Here is a tiny trained network, its code and every weight. The questions are about switching its units off for an input and a class, where a switched-off unit gives its printed mean instead of its output.

import numpy as np


def w(rows, s, z=0):
    codes = np.array(rows[::2]) - 128.0
    scale = np.full(codes.shape[1], s)
    scale[-1] = z or s
    return codes * scale


def norm(h):
    return h / np.sqrt((h * h).mean(-1, keepdims=True) + 1e-5)


def f(y):
    return np.maximum(y, 0)


def log_softmax(a):
    a = a - a.max(-1, keepdims=True)
    return a - np.log(np.exp(a).sum(-1, keepdims=True))


def net(x, mask):
    res = np.array(x, float).reshape(1, 6) / 4 @ E
    u = 0
    for l in range(2):
        y = f(norm(res) @ A[l][:, :-1].T + A[l][:, -1])
        res = res + np.where(mask[u : u + 12], y, B[l][:, -1]) @ B[l][:, :-1]
        u += 12
    return log_softmax(norm(res)[-1] @ U[:, :-1].T + U[:, -1])


A, B = {}, {}
E = w([
[179,143,177,173,189,50,3,119,69],'x0',
[134,138,124,29,75,128,108,106,57],'x1',
[70,80,47,86,196,11,171,209,85],'x2',
[185,176,112,142,146,78,209,53,106],'x3',
[31,190,127,63,246,165,96,58,159],'x4',
[129,34,79,141,126,113,90,46,163],'x5',
],0.0022)
A[0] = w([
[119,124,159,253,197,101,167,158,237,50],'0.n0',
[187,163,141,126,139,77,212,61,102,12],'0.n1',
[99,211,159,125,118,137,143,228,84,56],'0.n2',
[116,102,79,95,150,74,123,188,134,51],'0.n3',
[50,83,177,129,113,170,72,203,135,3],'0.n4',
[60,65,119,122,91,162,53,177,118,83],'0.n5',
[161,128,151,54,109,99,81,120,67,133],'0.n6',
[165,141,167,151,165,64,93,112,115,38],'0.n7',
[124,23,72,146,128,114,92,58,169,28],'0.n8',
[134,128,111,51,91,159,142,109,60,58],'0.n9',
[144,152,117,144,173,107,188,63,131,96],'0.n10',
[118,219,185,152,137,128,163,197,133,38],'0.n11',
],0.0051,0.0037)
B[0] = w([
[75,115,26,59,70,210,52,110,2,253],'0.n0',
[223,189,47,82,121,122,57,184,213,196],'0.n1',
[210,52,131,78,177,105,152,29,111,223],'0.n2',
[102,149,107,217,170,102,187,100,135,197],'0.n3',
[254,186,31,111,133,83,90,144,226,186],'0.n4',
[211,223,82,129,151,109,155,144,144,240],'0.n5',
[104,114,76,179,161,179,94,116,83,251],'0.n6',
[126,150,167,181,190,132,90,174,111,194],'0.n7',
[246,94,200,10,204,136,182,82,51,229],'0.n8',
[84,107,69,153,131,206,110,147,62,190],'0.n9',
[159,171,106,88,122,121,68,190,177,226],'0.n10',
[187,34,137,49,162,141,126,31,91,201],'0.n11',
],0.0049,0.0022)
A[1] = w([
[6,177,151,68,244,128,69,75,180,161],'1.n0',
[182,28,113,214,90,65,138,182,75,165],'1.n1',
[140,168,248,176,56,230,103,116,203,6],'1.n2',
[169,95,52,162,60,154,109,132,67,113],'1.n3',
[66,109,96,79,86,180,235,107,206,93],'1.n4',
[88,173,80,82,65,128,253,121,121,82],'1.n5',
[38,39,110,102,189,15,175,235,132,47],'1.n6',
[200,115,174,180,35,98,163,179,124,63],'1.n7',
[126,123,133,45,91,169,234,133,214,107],'1.n8',
[163,207,131,202,206,119,92,87,33,246],'1.n9',
[173,79,195,54,156,119,155,103,108,58],'1.n10',
[166,138,218,104,57,223,40,62,140,171],'1.n11',
],0.004,0.0017)
B[1] = w([
[123,147,199,88,2,123,172,148,163,212],'1.n0',
[72,184,201,54,88,159,142,91,191,189],'1.n1',
[109,147,60,166,175,11,172,83,75,157],'1.n2',
[51,180,143,89,150,156,112,128,150,205],'1.n3',
[154,97,195,184,129,118,43,168,89,167],'1.n4',
[118,70,159,200,161,128,56,151,148,164],'1.n5',
[167,216,100,176,123,108,151,17,72,159],'1.n6',
[60,154,172,55,134,122,124,102,193,158],'1.n7',
[177,95,174,189,140,103,60,163,126,175],'1.n8',
[117,42,131,176,84,167,148,167,172,255],'1.n9',
[127,70,199,107,153,108,167,121,149,167],'1.n10',
[103,135,64,133,187,45,211,150,88,227],'1.n11',
],0.0047,0.0051)
U = w([
[235,55,180,48,186,135,184,66,95,133],'0',
[232,229,39,102,126,105,75,184,234,134],'1',
[80,182,74,220,152,48,228,65,84,130],'2',
[52,114,62,109,100,242,86,140,61,138],'3',
[126,60,223,244,132,121,58,203,154,129],'4',
[50,186,238,55,39,111,169,124,218,125],'5',
[132,109,119,128,173,179,186,163,172,99],'6',
[103,145,145,165,195,211,219,178,195,5],'7',
],0.011,0.028)

Each question gives the input, the list of numbers given to net, and the class t.
The units are the neurons (one row each of A and B). Each row of codes is followed by its name. A weight is (code - 128) times the scale printed after its matrix; where a second scale follows, it is the last column's (A, B and U).
mask holds one flag per neuron, layer by layer. A switched-off neuron (its flag False) gives its mean, the last column of its row in B, instead of its output. The means were averaged over made-up inputs and are rounded, as every weight is.
A unit's drop is (log p(t) with every unit on - log p(t) with that unit switched off) / (log p(t) with every unit on - log p(t) with every unit switched off).
The circuit of an input: a set's keep is (log p(t) with only the set's units on - log p(t) with every unit switched off) / (log p(t) with every unit on - log p(t) with every unit switched off). Starting from the 12 units with the biggest drops (on a tie, the unit counted first), units are removed one at a time, each time the one whose removal leaves the highest keep (on an exact tie, the one counted first), for as long as the keep stays at least 0.8.
units of the circuit, in order: the units of the circuit, biggest drop first
k most important neurons: the k neurons with the biggest drops, biggest first
k most important neurons of layer l: the k neurons of layer l with the biggest drops, biggest first
input [4,-2,-8,5,1,-8], class 0: units of the circuit, in order : 0.n11
input [5,-5,8,3,5,8], class 0: 2 most important neurons : 0.n8; 1.n11
input [-4,7,8,-1,7,5], class 2: units of the circuit, in order : 1.n6; 0.n3
input [-7,4,-7,-7,-4,-3], class 1: 2 most important neurons of layer 0 : 0.n4; 0.n5
input [4,3,-1,-5,-4,-4], class 1: 3 most important neurons : 0.n4; 0.n8; 0.n5
input [-2,-8,4,-6,1,-1], class 3: 3 most important neurons : 0.n0; 0.n1; 0.n10
input [-8,6,-5,0,1,4], class 4: units of the circuit, in order : 1.n4; 0.n0; 1.n8
input [4,-8,-8,-4,-1,1], class 2: 2 most important neurons : 1.n11; 1.n2
input [8,6,-6,2,8,7], class 4: 3 most important neurons of layer 1 : 1.n9; 1.n1; 1.n6
input [4,-3,-5,5,2,-3], class 1: 2 most important neurons of layer 0 : 0.n1; 0.n10
input [-5,-6,-4,-6,2,-5], class 1: 2 most important neurons : 0.n4; 0.n8
input [3,-4,-6,7,-8,-3], class 5: units of the circuit, in order : 1.n7; 1.n1
input [-4,7,-3,-7,-7,2], class 1: 2 most important neurons : 0.n5; 0.n4
input [1,-8,-3,-1,-6,-5], class 3: most important neuron : 0.n0
input [-1,5,7,4,-7,6], class 2: 3 most important neurons : 1.n6; 0.n3; 1.n0
input [-7,0,5,6,-4,-8], class 0: units of the circuit, in order : 0.n2; 0.n11
input [-1,-6,7,-2,-3,-3], class 2: 2 most important neurons of layer 0 : 0.n3; 0.n6
input [5,0,1,-4,7,7], class 0: 3 most important neurons : 0.n8; 1.n1; 1.n3
input [-1,2,3,-5,-6,-6], class 0: 3 most important neurons : 0.n2; 0.n11; 1.n0
input [-4,4,8,-5,1,-4], class 2: 2 most important neurons : 1.n6; 0.n3
input [6,1,-8,6,-7,1], class 2: 3 most important neurons of layer 1 : 1.n2; 1.n11; 1.n0
input [6,-6,-6,-4,-3,2], class 2: 2 most important neurons : 1.n11; 1.n2
input [-1,-4,-8,6,8,4], class 2: 4 most important neurons of layer 1 : 1.n2; 1.n11; 1.n1; 1.n3
